Below are the code and all the weights of a small trained network. Each question names an input and a target symbol and asks about switching units off, where a switched-off unit gives its printed mean instead of its output.

import numpy as np


def w(rows, s, z=0):
    codes = np.array(rows[::2]) - 128.0
    scale = np.full(codes.shape[1], s)
    scale[-1] = z or s
    return codes * scale


def f(y):
    return y / 2 * (1 + np.tanh(0.7978845608 * (y + 0.044715 * y**3)))


def softmax(a):
    e = np.exp(a - a.max(-1, keepdims=True))
    return e / e.sum(-1, keepdims=True)


def log_softmax(a):
    a = a - a.max(-1, keepdims=True)
    return a - np.log(np.exp(a).sum(-1, keepdims=True))


def net(x, mask):
    ids = ['ΓΛΣΨαβδεζηθμξπφω'.index(c) for c in x.split()]
    T = len(ids)
    res = E[ids] + P[:T]
    r = res
    for j in range(3):
        rows = slice(2 * j, 2 * j + 2)
        q, k, v = (r @ M[0][rows].T for M in (Q, K, V))
        z = softmax(np.where(np.tri(T) > 0, q @ k.T / 2**0.5, -1e9)) @ v
        o = O[0][rows]
        res = res + np.where(mask[j], z, o[:, -1]) @ o[:, :-1]
    y = f(res @ A[0][:, :-1].T + A[0][:, -1])
    res = res + np.where(mask[3:19], y, B[0][:, -1]) @ B[0][:, :-1]
    return log_softmax(res[-1] @ U[:, :-1].T + U[:, -1])


Q, K, V, O, A, B = {}, {}, {}, {}, {}, {}
E = w([
[177,149,149,150],'Γ',
[182,127,114,173],'Λ',
[174,129,116,161],'Σ',
[175,181,176,127],'Ψ',
[165,122,77,47],'α',
[137,116,13,118],'β',
[145,169,74,141],'δ',
[176,103,47,237],'ε',
[148,172,205,70],'ζ',
[149,119,82,105],'η',
[151,163,78,147],'θ',
[142,192,129,147],'μ',
[139,96,138,144],'ξ',
[145,222,149,37],'π',
[161,176,140,64],'φ',
[180,57,124,247],'ω',
],0.014)
P = w([
[25,42,176,151],'0',
[119,101,99,141],'1',
[85,182,146,152],'2',
[181,73,174,65],'3',
[142,126,39,137],'4',
[98,224,157,155],'5',
[208,98,199,28],'6',
[151,152,15,116],'7',
[98,251,221,195],'8',
[150,115,244,26],'9',
],0.014)
Q[0] = w([
[83,183,51,125],'h1',
[62,94,171,116],'h1',
[245,105,172,93],'h2',
[73,138,185,160],'h2',
[114,180,69,146],'h3',
[76,210,169,194],'h3',
],0.013)
K[0] = w([
[153,35,151,112],'h1',
[162,149,157,176],'h1',
[161,249,177,218],'h2',
[36,45,208,99],'h2',
[60,92,112,113],'h3',
[55,45,167,107],'h3',
],0.011)
V[0] = w([
[32,192,146,198],'h1',
[107,85,238,109],'h1',
[189,90,228,120],'h2',
[192,118,97,254],'h2',
[59,216,242,243],'h3',
[176,142,77,250],'h3',
],0.0099)
O[0] = w([
[142,186,90,120,183],'h1',
[195,116,164,152,229],'h1',
[201,52,156,87,179],'h2',
[144,122,190,242,118],'h2',
[219,223,50,190,254],'h3',
[168,138,181,248,66],'h3',
],0.011,0.0055)
A[0] = w([
[99,162,225,89,207],'n1',
[131,169,60,144,147],'n2',
[245,92,59,134,126],'n3',
[178,23,204,122,120],'n4',
[177,155,166,118,156],'n5',
[94,39,155,124,184],'n6',
[132,111,73,164,126],'n7',
[117,82,60,140,136],'n8',
[167,108,101,111,78],'n9',
[175,144,144,103,195],'n10',
[97,64,108,169,20],'n11',
[170,144,79,115,90],'n12',
[140,176,153,161,100],'n13',
[165,132,97,134,117],'n14',
[108,91,217,83,253],'n15',
[144,108,152,150,117],'n16',
],0.013,0.0054)
B[0] = w([
[165,84,74,123,173],'n1',
[145,209,125,117,177],'n2',
[69,109,153,98,255],'n3',
[217,111,67,7,168],'n4',
[120,93,157,147,213],'n5',
[129,194,45,110,143],'n6',
[143,189,139,95,149],'n7',
[239,144,141,82,135],'n8',
[125,90,193,99,159],'n9',
[67,100,105,153,219],'n10',
[114,149,92,159,141],'n11',
[80,147,144,104,194],'n12',
[157,116,133,225,183],'n13',
[2,156,167,127,172],'n14',
[119,104,73,187,165],'n15',
[173,170,146,105,152],'n16',
],0.008,0.018)
U = w([
[107,111,177,141,152],'Γ',
[150,123,189,141,54],'Λ',
[145,129,172,132,94],'Σ',
[43,96,212,151,110],'Ψ',
[166,167,62,89,163],'α',
[102,123,54,171,110],'β',
[132,177,108,136,168],'δ',
[139,137,158,173,112],'ε',
[84,8,191,98,171],'ζ',
[112,102,61,133,68],'η',
[123,184,139,129,214],'θ',
[83,178,110,154,163],'μ',
[170,115,127,82,169],'ξ',
[102,181,141,62,2],'π',
[79,74,113,127,107],'φ',
[220,125,186,102,102],'ω',
],0.011,0.0051)

Each question gives the input, a string of symbols that net reads in full, and the target symbol t.
The units are the heads (2 rows each of Q, K, V and O) and the neurons (one row each of A and B). Each row of codes is followed by its name. A weight is (code - 128) times the scale printed after its matrix; where a second scale follows, it is the last column's (O, A, B and U).
mask holds one flag per unit, heads first, then neurons. A switched-off unit (its flag False) gives its mean, the last column of its rows in O or B, instead of its output. The means were averaged over made-up inputs and are rounded, as every weight is.
A unit's drop is (log p(t) with every unit on - log p(t) with that unit switched off) / (log p(t) with every unit on - log p(t) with every unit switched off).
The circuit of an input: a set's keep is (log p(t) with only the set's units on - log p(t) with every unit switched off) / (log p(t) with every unit on - log p(t) with every unit switched off). Starting from the 12 units with the biggest drops (on a tie, the unit counted first), units are removed one at a time, each time the one whose removal leaves the highest keep (on an exact tie, the one counted first), for as long as the keep stays at least 0.8.
units of the circuit, in order: the units of the circuit, biggest drop first
unit that matters most: the unit with the biggest drop
top k neurons: the k neurons with the biggest drops, biggest first
drop when u is switched off: that unit's drop, to one decimal
input μ ω α ω β μ Λ, target μ: unit that matters most -> h1
input ζ Λ ζ ω ζ ω ξ, target ω: units of the circuit, in order -> [h2 n4]
input ξ ζ ζ ω ε, target ε: units of the circuit, in order -> [h2 h3 n13]
input ω ζ ζ Ψ Ψ α ξ, target α: units of the circuit, in order -> [h3 n4 n6 n15]
input ω ξ α ε ω ζ ζ ζ Ψ, target ε: units of the circuit, in order -> [h3 n13]
input η ε ω ζ, target ω: units of the circuit, in order -> [n4 h2]
input ζ ζ ζ ω, target ζ: units of the circuit, in order -> [n3 h2]
input Ψ Ψ ζ ζ ω π ζ Σ ω α, target ω: units of the circuit, in order -> [h2 n4]
input ζ ξ ζ ξ Ψ Σ δ ζ α, target π: units of the circuit, in order -> [h3 h2 n13 n12]
input ξ δ Ψ φ Σ ε η, target ε: units of the circuit, in order -> [h2 h3]
input Ψ ζ ω μ, target ω: top 2 neurons -> [n4 n16]
input α ω ω ζ Γ Λ Γ ζ Ψ ε, target Ψ: top 2 neurons -> [n3 n14]
input ζ ζ Ψ Λ, target Ψ: top 2 neurons -> [n3 n14]
input ζ ξ ζ ε π Ψ ω ω β, target π: top neuron -> [n13]
input α ω ζ, target η: top 2 neurons -> [n15 n1]
input ω ω ζ ω π ζ ζ φ Ψ ω, target Ψ: top 2 neurons -> [n3 n14]
input ζ ζ Ψ η, target Ψ: top 2 neurons -> [n3 n14]
input ζ ζ ζ, target π: drop when h3 is switched off -> 1.4
input ζ ω Ψ ω Ψ, target Ψ: drop when n16 is switched off -> 0.0
input ζ β π η ζ Γ, target π: drop when h3 is switched off -> 0.6
input ζ β ζ μ ξ φ ζ ω ω ε, target ω: top 2 neurons -> [n4 n16]
